Each row is followed by one of two labels, saying whether the row has a hidden trait. Each part has a new trait and two new labels.
In the rows, 100 means zero.
[ 70  85  81  88  40  96  97  73  95  98  72  49  91 107 107 105 134]  Vusi
[ 79  82  70  96  28  84  92  81  76 100 105  89  94 100 101 109 143]  Vusi
[109 116 120  89 174 105 103 119 111  92  84  59 100  99 109 103  85]  Rufik
[ 89  90  94 104  76  84 108 108 103 103  91  68  90 104 103 117 115]  Vusi
[104 101 106 109  27 113 101  38  92  69  91 101  88  86 112 101 115]  Rufik
[ 94  99 100  94  80 122  90  34 101  79  63 118  95  90 107  82  88]  Rufik
[ 98 100  96 101 107 111  96  83  98  89  90 104  94  91 102  97  95]  Rufik
[132 117 116 120  47  97 117  98  83  64 143  88  87  86 119 128 142]  Vusi
[ 97  93  93 106 103  75 110 137  96 109 115  68  92 101  97 122 117]  Vusi
[ 70  82  84  94  35 101  98  41 101  90  69  63  87 103 107 105 130]  Vusi
[104 107  95  85 141 107  88  93  95  93  90 105 100  94 100  95  92]  Rufik
[ 94 101 104  91 104 125  93  55 104  79  63 110  99  91 107  82  85]  Rufik
[ 68  74 104 112  29 110 110  58 121  93  41  52  96 106 101  90  89]  Vusi
[106 106 113  93 156 110  99  93 106  91  84  99 100  92 102  93  72]  Rufik
[ 82  93  96  93 116  99 104  95 109 103  67  79  93 101 101  99  89]  Rufik
[104 110 100  91 146 107  93 104  94  94  97 107  95  92 103  99  99]  Rufik
[ 87  97  77  86 142 108  88  89  95 109  84 138  87  97  94  96  82]  Rufik
[111 103 126 109 116 111 110  78 114  86  77  85 102  91 104  98  69]  Rufik
[ 90  94  99 104  86  94 107  90 102  97  94  83  86  99 100 113 103]  Vusi
